Here is a tiny trained network, its code and every weight. The questions are about switching its units off for an input and a class, where a switched-off unit gives its printed mean instead of its output.

import numpy as np


def w(rows, s, z=0):
    codes = np.array(rows[::2]) - 128.0
    scale = np.full(codes.shape[1], s)
    scale[-1] = z or s
    return codes * scale


def norm(h):
    return h / np.sqrt((h * h).mean(-1, keepdims=True) + 1e-5)


def f(y):
    return np.maximum(y, 0)


def log_softmax(a):
    a = a - a.max(-1, keepdims=True)
    return a - np.log(np.exp(a).sum(-1, keepdims=True))


def net(x, mask):
    res = np.array(x, float).reshape(1, 2) / 4 @ E
    u = 0
    for l in range(2):
        y = f(norm(res) @ A[l][:, :-1].T + A[l][:, -1])
        res = res + np.where(mask[u : u + 12], y, B[l][:, -1]) @ B[l][:, :-1]
        u += 12
    return log_softmax(norm(res)[-1] @ U[:, :-1].T + U[:, -1])


A, B = {}, {}
E = w([
[79,218,66,66],'x0',
[78,2,87,237],'x1',
],0.0091)
A[0] = w([
[186,39,182,161,93],'L0N0',
[143,41,117,177,197],'L0N1',
[183,20,166,133,37],'L0N2',
[74,183,105,147,212],'L0N3',
[130,81,249,103,17],'L0N4',
[158,59,141,242,108],'L0N5',
[120,114,4,180,2],'L0N6',
[1,113,86,167,55],'L0N7',
[140,142,118,93,180],'L0N8',
[107,97,161,208,192],'L0N9',
[102,105,44,64,98],'L0N10',
[213,147,152,81,129],'L0N11',
],0.011,0.0059)
B[0] = w([
[133,203,125,165,213],'L0N0',
[170,143,145,75,254],'L0N1',
[138,246,159,184,190],'L0N2',
[131,94,187,183,204],'L0N3',
[160,170,124,213,154],'L0N4',
[98,113,58,48,248],'L0N5',
[198,215,187,186,166],'L0N6',
[133,107,91,26,191],'L0N7',
[119,64,122,135,182],'L0N8',
[195,174,192,108,230],'L0N9',
[93,140,158,157,164],'L0N10',
[108,86,72,83,202],'L0N11',
],0.012,0.0084)
A[1] = w([
[92,211,87,190,110],'L1N0',
[56,117,79,210,118],'L1N1',
[98,203,124,171,97],'L1N2',
[204,177,28,54,117],'L1N3',
[44,30,25,144,69],'L1N4',
[49,181,141,135,82],'L1N5',
[81,248,118,183,134],'L1N6',
[123,187,101,204,95],'L1N7',
[129,192,69,117,64],'L1N8',
[130,160,53,142,38],'L1N9',
[108,111,158,152,4],'L1N10',
[159,148,39,99,95],'L1N11',
],0.015,0.013)
B[1] = w([
[242,160,178,92,144],'L1N0',
[152,135,119,84,137],'L1N1',
[215,170,158,171,144],'L1N2',
[64,87,90,81,249],'L1N3',
[204,92,235,111,135],'L1N4',
[203,202,80,200,144],'L1N5',
[229,167,94,165,175],'L1N6',
[224,164,168,105,137],'L1N7',
[224,124,230,46,139],'L1N8',
[209,3,196,19,128],'L1N9',
[95,89,108,32,128],'L1N10',
[80,91,142,119,155],'L1N11',
],0.015,0.016)
U = w([
[69,58,83,23,134],'0',
[249,188,146,157,131],'1',
[183,81,223,80,237],'2',
[12,181,77,192,3],'3',
[30,173,73,197,3],'4',
[15,173,52,220,3],'5',
[63,147,46,214,3],'6',
],0.018,0.013)

Each question gives the input, the list of numbers given to net, and the class t.
The units are the neurons (one row each of A and B). Each row of codes is followed by its name. A weight is (code - 128) times the scale printed after its matrix; where a second scale follows, it is the last column's (A, B and U).
mask holds one flag per neuron, layer by layer. A switched-off neuron (its flag False) gives its mean, the last column of its row in B, instead of its output. The means were averaged over made-up inputs and are rounded, as every weight is.
A unit's drop is (log p(t) with every unit on - log p(t) with that unit switched off) / (log p(t) with every unit on - log p(t) with every unit switched off).
The circuit of an input: a set's keep is (log p(t) with only the set's units on - log p(t) with every unit switched off) / (log p(t) with every unit on - log p(t) with every unit switched off). Starting from the 12 units with the biggest drops (on a tie, the unit counted first), units are removed one at a time, each time the one whose removal leaves the highest keep (on an exact tie, the one counted first), for as long as the keep stays at least 0.8.
units of the circuit, in order: the units of the circuit, biggest drop first
top k neurons: the k neurons with the biggest drops, biggest first
k most important neurons of layer l: the k neurons of layer l with the biggest drops, biggest first
drop of u: that unit's drop, to one decimal
input [-2,5], class 0: top 2 neurons -> (L0N5, L1N3)
input [-7,6], class 1: units of the circuit, in order -> (L0N2)
input [-7,8], class 0: top 2 neurons -> (L0N5, L0N1)
input [6,4], class 1: top 3 neurons -> (L0N5, L0N10, L0N6)
input [-6,4], class 1: top 4 neurons -> (L0N2, L0N0, L0N7, L0N11)
input [-5,3], class 1: 2 most important neurons of layer 0 -> (L0N2, L0N0)
input [-4,4], class 0: top 2 neurons -> (L0N5, L0N1)
input [-6,3], class 1: 2 most important neurons of layer 0 -> (L0N2, L0N0)
input [6,-8], class 0: 4 most important neurons of layer 0 -> (L0N2, L0N0, L0N11, L0N6)
input [-7,-7], class 0: 4 most important neurons of layer 0 -> (L0N11, L0N3, L0N2, L0N9)
input [5,-5], class 0: top 3 neurons -> (L0N2, L0N0, L0N6)
input [4,2], class 1: 4 most important neurons of layer 0 -> (L0N6, L0N10, L0N1, L0N11)
input [-7,-8], class 0: top 3 neurons -> (L0N11, L0N3, L0N9)
input [-5,-3], class 1: most important neuron of layer 1 -> (L1N6)
input [-4,-2], class 1: drop of L1N6 -> 0.1
input [-7,4], class 1: drop of L0N2 -> 2.6
input [7,-2], class 1: drop of L1N1 -> 0.0
